[[  0.0  72.4  59.8  47.3]
 [ -1.3 -57.6 -47.4 -37.4]]
:
[[  0.0  72.4]
 [ -1.3 -57.6]]

[[  2.1   9.4   4.2 -59.6]
 [ 55.4   2.2 -24.5  -9.4]]
:
[[ 2.1  9.4]
 [55.4  2.2]]

[[61.6 -8.0 66.4]
 [49.8 50.9 70.8]
 [56.1 31.4 73.0]
 [60.2  2.1 68.6]]
:
[[61.6 -8.0]
 [49.8 50.9]]

[[  4.8 -27.6  16.8  42.9  24.0]
 [ -1.5 -18.9  11.1  25.0  15.4]
 [-10.7 -14.8 -28.6  17.0   0.3]
 [ -5.4  57.3 -73.1  16.0 -69.7]
 [  6.4  79.9 -75.8  10.3 -73.3]]
:
[[  4.8 -27.6]
 [ -1.5 -18.9]]

[[  9.7  -7.5 -39.3  23.9]
 [ 11.2  -9.4 -46.5  27.5]
 [-14.0  11.9  59.1 -34.8]
 [ -2.1   1.5   9.2  -5.3]
 [  3.8  -3.7 -15.2   9.9]]
:
[[ 9.7 -7.5]
 [11.2 -9.4]]

[[-33.3  35.4]
 [ 76.3 -72.9]
 [ 51.1 -52.0]]
:
[[-33.3  35.4]
 [ 76.3 -72.9]]
---
[[ 22.8  15.3 -21.8 -15.0  21.7]
 [ 18.8  -1.7  12.7  -9.4   3.9]
 [ -9.5   2.6  12.5   1.7   2.0]
 [-46.1  20.2  65.0   6.5   7.5]
 [ 33.4  22.7 -31.2 -22.0  40.0]]
:
[[-1.7 12.7]
 [ 2.6 12.5]]

[[-10.2   5.4  -6.3 -11.7]
 [-59.0  37.9 -30.0 -64.9]
 [ 14.1  -4.6  12.4  20.3]
 [ -5.1  11.0   7.9   5.6]
 [ 53.4 -32.9  24.1  52.3]]
:
[[ 37.9 -30.0]
 [ -4.6  12.4]]

[[ 26.1  -5.3   7.7  15.2   6.5]
 [ 15.3  19.0  -0.3 -44.8 -63.5]
 [  1.0   5.6  -4.5   7.4  15.6]]
:
[[19.0 -0.3]
 [ 5.6 -4.5]]

[[-17.8 -14.4  -5.9 -25.8 -43.5]
 [-45.6 -41.2 -41.8 -43.0 -58.1]
 [ 33.0 -44.1   0.4  71.7 -30.8]
 [ 35.5   3.1  -6.6  47.8  21.3]]
:
[[-41.2 -41.8]
 [-44.1   0.4]]

[[-30.1  71.9  75.6  -1.6  28.2]
 [ 39.2 -76.0 -78.7   2.5 -42.2]
 [  2.9  -1.0  -2.0   4.3   2.1]
 [ 28.2 -70.1 -72.9  -3.9 -28.3]
 [-20.1  57.4  60.8  -0.8  17.8]]
:
[[-76.0 -78.7]
 [ -1.0  -2.0]]

[[ 55.7  17.2 -18.3]
 [-18.3  -6.1  14.3]
 [ 65.8  29.7 -21.8]]
:
[[ -6.1  14.3]
 [ 29.7 -21.8]]

[[ 55.9  43.8  -2.5]
 [-54.4 -42.9   1.3]
 [ 56.2  44.3  -2.6]]
:
[[-42.9   1.3]
 [ 44.3  -2.6]]
---
[[ 25.0 -11.5 -71.0   9.5  -3.5]
 [  0.5   8.9  19.1 -23.2 -26.0]
 [ 33.7 -10.0 -71.6  11.3 -28.6]
 [-55.0   5.9  36.2 -12.2 -12.8]]
:
[[  8.9  19.1]
 [-10.0 -71.6]]

[[  9.7   6.1   9.4  -3.1]
 [ -5.9 -16.4  56.2  19.2]
 [  6.5  19.8 -65.4 -22.1]
 [  5.2  17.9 -64.0 -20.1]
 [ -3.8  -4.4   4.8   3.6]]
:
[[-16.4  56.2]
 [ 19.8 -65.4]]

[[-10.5 -46.8 -56.6]
 [ -3.2  -4.7 -15.8]
 [  6.3  16.5  30.8]
 [ -0.2 -19.4 -31.5]
 [-11.4 -13.4 -25.0]]
:
[[ -4.7 -15.8]
 [ 16.5  30.8]]

[[  7.7  65.5  11.7  23.6]
 [ 32.8  24.8  41.4   2.0]
 [-35.1  -8.0  -8.7  24.9]
 [ -8.0 -57.2  25.1  -1.4]]
:
[[24.8 41.4]
 [-8.0 -8.7]]

[[ 15.0  29.9   1.7]
 [ 21.6  21.6 -10.3]
 [-31.9 -29.9  -2.5]
 [-43.2 -26.2  44.0]
 [-73.8   3.6  75.2]]
:
[[ 21.6 -10.3]
 [-29.9  -2.5]]

[[-58.8  18.4 -59.2]
 [-67.9  -4.4 -76.5]
 [  1.2  -1.0   1.0]]
:
[[ -4.4 -76.5]
 [ -1.0   1.0]]

[[-12.9  16.4 -58.4 -22.3  41.9]
 [ -1.5  35.8 -57.2 -26.6  11.4]
 [-12.2  22.9 -62.2 -23.3  39.4]
 [ -1.1  47.3 -53.9 -26.7   9.3]]
:
[[ 35.8 -57.2]
 [ 22.9 -62.2]]

[[ -9.5  -2.4 -54.8 -36.3]
 [ 31.3 -39.7  40.1 -61.3]
 [ -8.0  57.0  46.3 -49.7]
 [ -1.5 -53.8  37.8  43.9]
 [-21.1 -38.3  41.6 -49.0]]
:
[[-39.7  40.1]
 [ 57.0  46.3]]
